Below is a small trained network, with its code and all its weights. Each question gives an input and a class and asks what happens when units are switched off, that is, made to give their printed mean instead of their output.

import numpy as np


def w(rows, s, z=0):
    codes = np.array(rows[::2]) - 128.0
    scale = np.full(codes.shape[1], s)
    scale[-1] = z or s
    return codes * scale


def f(y):
    return np.maximum(y, 0)


def log_softmax(a):
    a = a - a.max(-1, keepdims=True)
    return a - np.log(np.exp(a).sum(-1, keepdims=True))


def net(x, mask):
    res = np.array(x, float).reshape(1, 7) / 4 @ E
    y = f(res @ A[0][:, :-1].T + A[0][:, -1])
    res = res + np.where(mask, y, B[0][:, -1]) @ B[0][:, :-1]
    return log_softmax(res[-1] @ U[:, :-1].T + U[:, -1])


A, B = {}, {}
E = w([
[102,202,77,92,81,62,125,51,168,116,173],'x0',
[147,137,93,134,105,140,156,205,2,42,185],'x1',
[152,149,112,111,164,94,107,153,115,130,109],'x2',
[77,220,71,123,162,195,203,186,169,171,128],'x3',
[50,33,90,87,202,122,136,56,50,178,128],'x4',
[143,131,119,110,136,123,120,137,125,124,108],'x5',
[44,123,96,139,133,113,83,187,155,36,69],'x6',
],0.0077)
A[0] = w([
[168,96,216,201,138,134,154,213,126,138,97,107],'n1',
[226,154,150,117,84,154,201,109,96,198,175,170],'n2',
[55,98,117,87,108,147,114,147,139,16,93,100],'n3',
[153,119,118,153,91,118,175,156,61,75,189,45],'n4',
[85,99,163,163,64,168,142,99,154,132,138,200],'n5',
[56,105,122,128,137,113,76,172,169,80,111,15],'n6',
[47,153,95,165,114,118,80,131,163,73,78,151],'n7',
[130,163,78,77,108,98,99,97,167,119,198,254],'n8',
[102,104,106,120,139,110,168,97,94,143,99,6],'n9',
[142,132,106,73,121,148,163,164,80,90,152,36],'n10',
[224,226,156,150,44,123,111,153,184,122,97,47],'n11',
[177,147,154,76,147,137,145,83,126,164,185,89],'n12',
[86,209,133,103,170,217,155,100,177,149,116,96],'n13',
[166,173,173,148,66,196,138,180,213,74,145,35],'n14',
[157,70,195,204,161,247,146,197,144,168,112,192],'n15',
[173,60,181,153,108,70,46,76,138,77,121,36],'n16',
[137,112,144,169,160,143,105,84,254,207,65,99],'n17',
[50,97,111,101,174,177,191,51,95,149,162,154],'n18',
[108,94,166,163,112,100,98,130,109,134,200,189],'n19',
[103,212,101,94,32,65,185,65,154,98,151,59],'n20',
[80,95,74,54,191,168,114,109,103,117,117,57],'n21',
[150,154,176,100,178,154,92,112,168,155,78,88],'n22',
[105,199,92,117,149,124,197,204,121,157,114,56],'n23',
[93,187,130,102,155,207,184,157,183,156,161,56],'n24',
[176,153,135,156,76,134,117,128,161,105,118,34],'n25',
[122,130,151,93,135,134,85,106,193,174,85,39],'n26',
[93,148,56,115,152,176,199,151,137,160,91,45],'n27',
[134,114,136,118,166,152,120,148,85,132,43,211],'n28',
],0.0086,0.0081)
B[0] = w([
[97,82,79,86,141,101,124,97,141,147,96,186],'n1',
[182,128,181,117,197,136,186,187,196,111,128,233],'n2',
[177,150,193,95,192,145,167,128,174,142,126,181],'n3',
[68,185,132,95,195,199,66,177,71,76,188,181],'n4',
[144,193,87,159,145,136,75,181,158,107,92,192],'n5',
[118,126,192,35,166,140,214,119,139,117,118,149],'n6',
[178,117,174,97,195,158,172,179,198,154,107,201],'n7',
[157,91,39,101,116,108,109,135,153,106,70,247],'n8',
[24,14,191,202,223,2,87,115,107,228,164,134],'n9',
[67,197,108,101,178,132,118,175,60,50,150,156],'n10',
[93,76,149,187,180,51,100,128,96,195,163,212],'n11',
[147,139,165,53,153,106,206,136,153,128,102,169],'n12',
[182,117,162,89,89,171,67,95,106,173,66,182],'n13',
[69,115,155,175,163,14,133,120,85,166,180,197],'n14',
[125,68,45,64,102,112,127,111,140,109,82,227],'n15',
[154,172,193,60,51,194,74,56,50,167,69,182],'n16',
[76,198,107,103,197,168,112,192,88,78,179,217],'n17',
[103,132,150,192,172,65,104,181,134,145,99,204],'n18',
[146,192,137,134,137,105,120,142,125,149,71,190],'n19',
[97,70,55,16,132,120,164,100,89,108,77,193],'n20',
[70,79,168,212,184,63,91,150,118,145,165,163],'n21',
[113,163,93,114,175,138,139,170,103,62,174,162],'n22',
[173,141,173,84,85,138,60,119,113,150,96,172],'n23',
[142,157,178,81,90,112,81,84,96,136,100,176],'n24',
[93,52,144,180,153,58,96,89,85,150,178,151],'n25',
[54,171,148,78,194,157,160,158,65,54,195,161],'n26',
[168,127,195,59,47,165,69,64,62,164,109,161],'n27',
[177,136,87,135,156,117,118,131,161,137,87,197],'n28',
],0.0089,0.011)
U = w([
[64,66,192,173,143,59,120,109,104,204,148,47],'0',
[162,138,223,90,53,188,82,42,62,168,106,89],'1',
[62,186,108,120,153,205,135,155,77,67,194,47],'2',
[117,36,25,79,112,130,167,75,140,134,92,53],'3',
[178,132,237,117,151,152,254,134,215,161,133,36],'4',
[169,152,93,158,109,128,110,138,153,146,109,248],'5',
[160,144,104,159,118,132,110,121,160,141,110,252],'6',
[82,128,99,197,40,159,180,87,204,147,106,135],'7',
],0.0093,0.011)

Each question gives the input, the list of numbers given to net, and the class t.
The units are the neurons (one row each of A and B). Each row of codes is followed by its name. A weight is (code - 128) times the scale printed after its matrix; where a second scale follows, it is the last column's (A, B and U).
mask holds one flag per neuron, in row order. A switched-off neuron (its flag False) gives its mean, the last column of its row in B, instead of its output. The means were averaged over made-up inputs and are rounded, as every weight is.
A unit's drop is (log p(t) with every unit on - log p(t) with that unit switched off) / (log p(t) with every unit on - log p(t) with every unit switched off).
The circuit of an input: a set's keep is (log p(t) with only the set's units on - log p(t) with every unit switched off) / (log p(t) with every unit on - log p(t) with every unit switched off). Starting from the 12 units with the biggest drops (on a tie, the unit counted first), units are removed one at a time, each time the one whose removal leaves the highest keep (on an exact tie, the one counted first), for as long as the keep stays at least 0.8.
units of the circuit, in order: the units of the circuit, biggest drop first
most important unit: the unit with the biggest drop
k most important neurons: the k neurons with the biggest drops, biggest first
drop when u is switched off: that unit's drop, to one decimal
input [-7,4,0,-1,-2,2,3], class 3: units of the circuit, in order -> n15
input [-3,8,-1,2,-5,4,-7], class 2: 2 most important neurons -> n4; n10
input [-5,-1,-4,-1,-6,-2,-2], class 0: 3 most important neurons -> n14; n11; n8
input [4,-6,5,5,1,3,8], class 4: 2 most important neurons -> n7; n6
input [-8,5,-1,0,-6,5,6], class 3: 2 most important neurons -> n15; n1
input [-5,3,4,-4,0,-3,-1], class 3: units of the circuit, in order -> n15; n1
input [5,8,0,0,-6,1,-2], class 2: 2 most important neurons -> n4; n10
input [-2,-2,-3,4,-7,-2,3], class 0: 2 most important neurons -> n14; n11
input [-4,-1,4,-3,5,0,7], class 4: units of the circuit, in order -> n3; n6; n7
input [4,4,-4,7,-6,5,-1], class 1: 2 most important neurons -> n23; n24
input [-4,3,-4,-7,-2,-2,2], class 1: 2 most important neurons -> n16; n8
input [0,0,3,6,6,-4,-7], class 4: 3 most important neurons -> n2; n12; n11
input [7,1,-1,-7,-8,2,5], class 0: 3 most important neurons -> n11; n14; n25
input [-4,8,8,8,6,0,-1], class 1: most important unit -> n27
input [4,-8,-4,8,7,-5,-7], class 1: 3 most important neurons -> n13; n27; n24
input [0,5,-7,5,0,0,8], class 4: units of the circuit, in order -> n3; n7
input [8,5,4,6,5,6,-2], class 3: 2 most important neurons -> n20; n8
input [-6,-6,2,-3,1,3,-2], class 2: units of the circuit, in order -> n17; n22
input [1,2,0,3,6,7,8], class 4: 2 most important neurons -> n3; n7
input [4,-5,6,-4,-8,-1,4], class 0: units of the circuit, in order -> n11
input [-4,4,-4,6,4,0,5], class 1: units of the circuit, in order -> n27; n23
input [-7,-6,4,7,-5,6,2], class 1: units of the circuit, in order -> n13; n27
input [-2,7,-3,-6,-7,3,5], class 0: units of the circuit, in order -> n14; n11
input [3,-6,6,6,-1,6,-1], class 1: units of the circuit, in order -> n13; n27
input [7,-8,7,-5,-5,0,-2], class 2: units of the circuit, in order -> n17; n26
input [-1,-2,-3,1,1,3,7], class 4: drop when n3 is switched off -> 0.1
